Below are the code and all the weights of a small trained network. Each question names an input and a target symbol and asks about switching units off, where a switched-off unit gives its printed mean instead of its output.

import numpy as np


def w(rows, s, z=0):
    codes = np.array(rows[::2]) - 128.0
    scale = np.full(codes.shape[1], s)
    scale[-1] = z or s
    return codes * scale


def norm(h):
    return h / np.sqrt((h * h).mean(-1, keepdims=True) + 1e-5)


def f(y):
    return np.maximum(y, 0)


def softmax(a):
    e = np.exp(a - a.max(-1, keepdims=True))
    return e / e.sum(-1, keepdims=True)


def log_softmax(a):
    a = a - a.max(-1, keepdims=True)
    return a - np.log(np.exp(a).sum(-1, keepdims=True))


def net(x, mask):
    ids = ['ΓΛΠΦαβδεζηθξστω'.index(c) for c in x.split()]
    T = len(ids)
    res = E[ids] + P[:T]
    q, k, v = (norm(res) @ M[0].T for M in (Q, K, V))
    z = softmax(np.where(np.tri(T) > 0, q @ k.T / 3**0.5, -1e9)) @ v
    res = res + np.where(mask[0], z, O[0][:, -1]) @ O[0][:, :-1]
    y = f(norm(res) @ A[0][:, :-1].T + A[0][:, -1])
    res = res + np.where(mask[1:17], y, B[0][:, -1]) @ B[0][:, :-1]
    return log_softmax(norm(res)[-1] @ U[:, :-1].T + U[:, -1])


Q, K, V, O, A, B = {}, {}, {}, {}, {}, {}
E = w([
[133,135,135,147],'Γ',
[131,120,141,158],'Λ',
[115,140,130,147],'Π',
[140,158,144,157],'Φ',
[133,153,131,143],'α',
[130,147,115,113],'β',
[137,107,249,99],'δ',
[118,120,174,71],'ε',
[126,158,199,53],'ζ',
[124,171,125,134],'η',
[104,119,116,134],'θ',
[116,108,126,140],'ξ',
[97,106,197,81],'σ',
[111,147,116,116],'τ',
[121,133,115,119],'ω',
],0.019)
P = w([
[181,53,62,40],'0',
[15,228,178,188],'1',
[172,225,164,129],'2',
[69,107,160,94],'3',
[3,202,129,129],'4',
[50,196,122,90],'5',
],0.0045)
Q[0] = w([
[161,181,103,251],'head 0',
[166,168,216,162],'head 0',
[158,56,91,54],'head 0',
],0.022)
K[0] = w([
[244,67,8,135],'head 0',
[153,32,77,85],'head 0',
[24,153,109,168],'head 0',
],0.016)
V[0] = w([
[2,39,97,78],'head 0',
[43,200,138,105],'head 0',
[119,190,51,37],'head 0',
],0.015)
O[0] = w([
[116,9,143,189,100],'head 0',
[99,86,50,83,142],'head 0',
[6,128,119,128,254],'head 0',
],0.016,0.0068)
A[0] = w([
[174,114,85,198,60],'neuron 0',
[117,96,115,126,60],'neuron 1',
[129,79,206,9,158],'neuron 2',
[113,141,90,164,151],'neuron 3',
[118,134,102,89,135],'neuron 4',
[138,104,105,180,160],'neuron 5',
[71,106,127,139,111],'neuron 6',
[109,142,92,159,152],'neuron 7',
[162,68,138,139,2],'neuron 8',
[109,133,202,132,128],'neuron 9',
[199,170,104,178,114],'neuron 10',
[129,113,115,118,87],'neuron 11',
[132,89,89,180,134],'neuron 12',
[99,141,83,139,137],'neuron 13',
[105,99,254,48,138],'neuron 14',
[144,133,77,148,128],'neuron 15',
],0.023,0.0054)
B[0] = w([
[222,188,81,138,150],'neuron 0',
[100,96,162,165,173],'neuron 1',
[164,9,125,39,228],'neuron 2',
[133,118,111,191,173],'neuron 3',
[93,157,187,167,195],'neuron 4',
[118,195,177,187,186],'neuron 5',
[202,101,44,78,254],'neuron 6',
[127,129,122,197,180],'neuron 7',
[210,178,48,51,179],'neuron 8',
[65,97,147,45,191],'neuron 9',
[181,16,50,140,181],'neuron 10',
[110,110,147,109,142],'neuron 11',
[89,157,218,175,206],'neuron 12',
[156,226,129,150,202],'neuron 13',
[103,72,189,3,230],'neuron 14',
[112,120,172,139,140],'neuron 15',
],0.031,0.0084)
U = w([
[127,74,159,19,175],'Γ',
[195,79,127,120,234],'Λ',
[78,91,189,132,82],'Π',
[215,204,85,44,2],'Φ',
[30,199,176,63,56],'α',
[68,131,6,75,73],'β',
[183,96,71,158,202],'δ',
[119,116,172,195,169],'ε',
[151,143,59,171,127],'ζ',
[91,166,55,136,87],'η',
[135,98,176,184,153],'θ',
[194,147,244,119,25],'ξ',
[210,154,150,202,158],'σ',
[66,94,63,199,205],'τ',
[62,91,127,141,157],'ω',
],0.013,0.0032)

Each question gives the input, a string of symbols that net reads in full, and the target symbol t.
The units are the heads (3 rows each of Q, K, V and O) and the neurons (one row each of A and B). Each row of codes is followed by its name. A weight is (code - 128) times the scale printed after its matrix; where a second scale follows, it is the last column's (O, A, B and U).
mask holds one flag per unit, heads first, then neurons. A switched-off unit (its flag False) gives its mean, the last column of its rows in O or B, instead of its output. The means were averaged over made-up inputs and are rounded, as every weight is.
A unit's drop is (log p(t) with every unit on - log p(t) with that unit switched off) / (log p(t) with every unit on - log p(t) with every unit switched off).
The circuit of an input: a set's keep is (log p(t) with only the set's units on - log p(t) with every unit switched off) / (log p(t) with every unit on - log p(t) with every unit switched off). Starting from the 12 units with the biggest drops (on a tie, the unit counted first), units are removed one at a time, each time the one whose removal leaves the highest keep (on an exact tie, the one counted first), for as long as the keep stays at least 0.8.
circuit, biggest first: the units of the circuit, biggest drop first
k most important neurons: the k neurons with the biggest drops, biggest first
drop of u: that unit's drop, to one decimal
input α α Φ Φ ξ, target Φ: circuit, biggest first	head 0
input Λ δ Π α, target Λ: circuit, biggest first	head 0; neuron 10
input ω τ σ β, target τ: 2 most important neurons	neuron 14; neuron 6
input Φ α τ, target Φ: 2 most important neurons	neuron 10; neuron 12
input β η ζ β σ Γ, target β: circuit, biggest first	head 0; neuron 6; neuron 2
input Γ α ε α Φ τ, target α: circuit, biggest first	head 0; neuron 6; neuron 4
input δ α τ Φ, target δ: circuit, biggest first	head 0; neuron 10
input β α ξ, target β: 3 most important neurons	neuron 6; neuron 2; neuron 13
input α α Φ α η ω, target α: 3 most important neurons	neuron 6; neuron 4; neuron 10
input Γ α ω β, target α: 3 most important neurons	neuron 6; neuron 4; neuron 8
input δ Φ ξ τ, target Φ: 2 most important neurons	neuron 14; neuron 12
input Λ ζ β Φ η, target Λ: drop of head 0	1.6
input Φ α ω, target Φ: drop of neuron 10	0.2
input σ σ τ Λ τ α, target σ: drop of head 0	0.2
input ξ τ β Φ, target ξ: most important neuron	neuron 5
